Below are the code and all the weights of a small trained network. Each question names an input and a class and asks about switching units off, where a switched-off unit gives its printed mean instead of its output.

import numpy as np


def w(rows, s, z=0):
    codes = np.array(rows[::2]) - 128.0
    scale = np.full(codes.shape[1], s)
    scale[-1] = z or s
    return codes * scale


def f(y):
    return np.maximum(y, 0)


def log_softmax(a):
    a = a - a.max(-1, keepdims=True)
    return a - np.log(np.exp(a).sum(-1, keepdims=True))


def net(x, mask):
    res = np.array(x, float).reshape(1, 7) / 4 @ E
    y = f(res @ A[0][:, :-1].T + A[0][:, -1])
    res = res + np.where(mask, y, B[0][:, -1]) @ B[0][:, :-1]
    return log_softmax(res[-1] @ U[:, :-1].T + U[:, -1])


A, B = {}, {}
E = w([
[87,145,84,199,112,210,37,211,84,106,111],'x0',
[111,125,107,48,178,192,2,137,147,70,128],'x1',
[169,135,137,50,32,139,159,245,111,137,170],'x2',
[161,131,60,68,126,89,119,75,89,121,38],'x3',
[142,29,156,52,66,123,75,110,212,163,63],'x4',
[120,51,167,200,53,115,40,66,96,159,124],'x5',
[68,78,63,126,114,170,169,122,83,221,134],'x6',
],0.0098)
A[0] = w([
[72,25,108,164,94,166,139,163,102,227,133,242],'neuron 0',
[159,230,151,82,152,173,66,218,138,21,167,217],'neuron 1',
[66,139,74,118,149,177,136,142,90,177,108,195],'neuron 2',
[243,132,180,46,63,3,193,121,165,123,148,172],'neuron 3',
[140,116,140,85,233,94,112,68,172,70,127,240],'neuron 4',
[138,86,171,170,60,148,36,114,163,178,101,192],'neuron 5',
[121,111,113,38,110,166,152,130,143,184,90,236],'neuron 6',
[120,153,152,255,144,79,129,103,85,70,166,255],'neuron 7',
],0.0082,0.0022)
B[0] = w([
[133,61,57,158,89,158,146,128,146,240,178,210],'neuron 0',
[72,133,96,83,184,246,140,253,136,19,154,232],'neuron 1',
[112,145,25,77,181,97,115,112,45,148,184,184],'neuron 2',
[250,124,164,73,38,75,232,169,64,87,46,251],'neuron 3',
[128,137,152,73,157,81,119,38,205,63,139,212],'neuron 4',
[136,73,193,186,84,159,84,153,185,130,53,207],'neuron 5',
[166,125,78,45,124,104,189,99,101,190,194,193],'neuron 6',
[60,193,200,255,120,107,115,107,64,83,171,204],'neuron 7',
],0.0076,0.016)
U = w([
[131,93,154,138,111,129,5,91,136,78,70,145],'0',
[103,159,106,102,174,191,117,199,142,58,149,203],'1',
[128,69,164,158,89,145,108,150,185,178,125,111],'2',
[123,82,80,99,108,136,98,118,106,188,171,34],'3',
[133,145,133,86,182,89,131,53,203,105,137,195],'4',
[188,135,152,72,87,86,178,154,87,115,97,167],'5',
[92,200,148,216,155,106,150,122,82,136,158,143],'6',
[122,190,64,112,161,107,118,131,92,177,111,1],'7',
],0.014,0.0021)

Each question gives the input, the list of numbers given to net, and the class t.
The units are the neurons (one row each of A and B). Each row of codes is followed by its name. A weight is (code - 128) times the scale printed after its matrix; where a second scale follows, it is the last column's (A, B and U).
mask holds one flag per neuron, in row order. A switched-off neuron (its flag False) gives its mean, the last column of its row in B, instead of its output. The means were averaged over made-up inputs and are rounded, as every weight is.
A unit's drop is (log p(t) with every unit on - log p(t) with that unit switched off) / (log p(t) with every unit on - log p(t) with every unit switched off).
The circuit of an input: a set's keep is (log p(t) with only the set's units on - log p(t) with every unit switched off) / (log p(t) with every unit on - log p(t) with every unit switched off). Starting from all 8 units, units are removed one at a time, each time the one whose removal leaves the highest keep (on an exact tie, the one counted first), for as long as the keep stays at least 0.8.
units of the circuit, in order: the units of the circuit, biggest drop first
most important unit: the unit with the biggest drop
k most important neurons: the k neurons with the biggest drops, biggest first
drop of u: that unit's drop, to one decimal
input [6,7,-3,-5,5,6,7], class 2: units of the circuit, in order	neuron 5; neuron 0
input [7,-5,-6,-2,1,-7,-1], class 6: 2 most important neurons	neuron 7; neuron 1
input [3,-8,3,-5,1,-4,3], class 3: units of the circuit, in order	neuron 0; neuron 3
input [5,-3,-1,5,4,-5,6], class 3: most important neuron	neuron 0
input [2,-6,-6,4,0,8,3], class 2: units of the circuit, in order	neuron 5; neuron 0
input [8,7,-1,-7,2,5,7], class 2: 2 most important neurons	neuron 5; neuron 6
input [-3,-3,-1,-8,-1,-6,5], class 6: units of the circuit, in order	neuron 1; neuron 3
input [-2,5,5,7,-6,-2,5], class 1: 2 most important neurons	neuron 3; neuron 1
input [4,2,2,1,5,5,-2], class 2: 3 most important neurons	neuron 4; neuron 0; neuron 7
input [1,-8,2,-3,3,2,5], class 2: 2 most important neurons	neuron 5; neuron 2
input [6,6,-3,0,-7,4,7], class 6: 2 most important neurons	neuron 7; neuron 6
input [-7,8,5,-6,5,-7,3], class 5: drop of neuron 3	3.6
input [1,-2,-3,-3,3,-2,3], class 3: drop of neuron 3	0.2
input [7,8,-5,-3,1,2,-5], class 1: most important unit	neuron 1
input [3,2,1,2,3,6,3], class 2: drop of neuron 5	1.7
input [5,-6,-1,-1,0,-3,6], class 3: drop of neuron 0	0.5
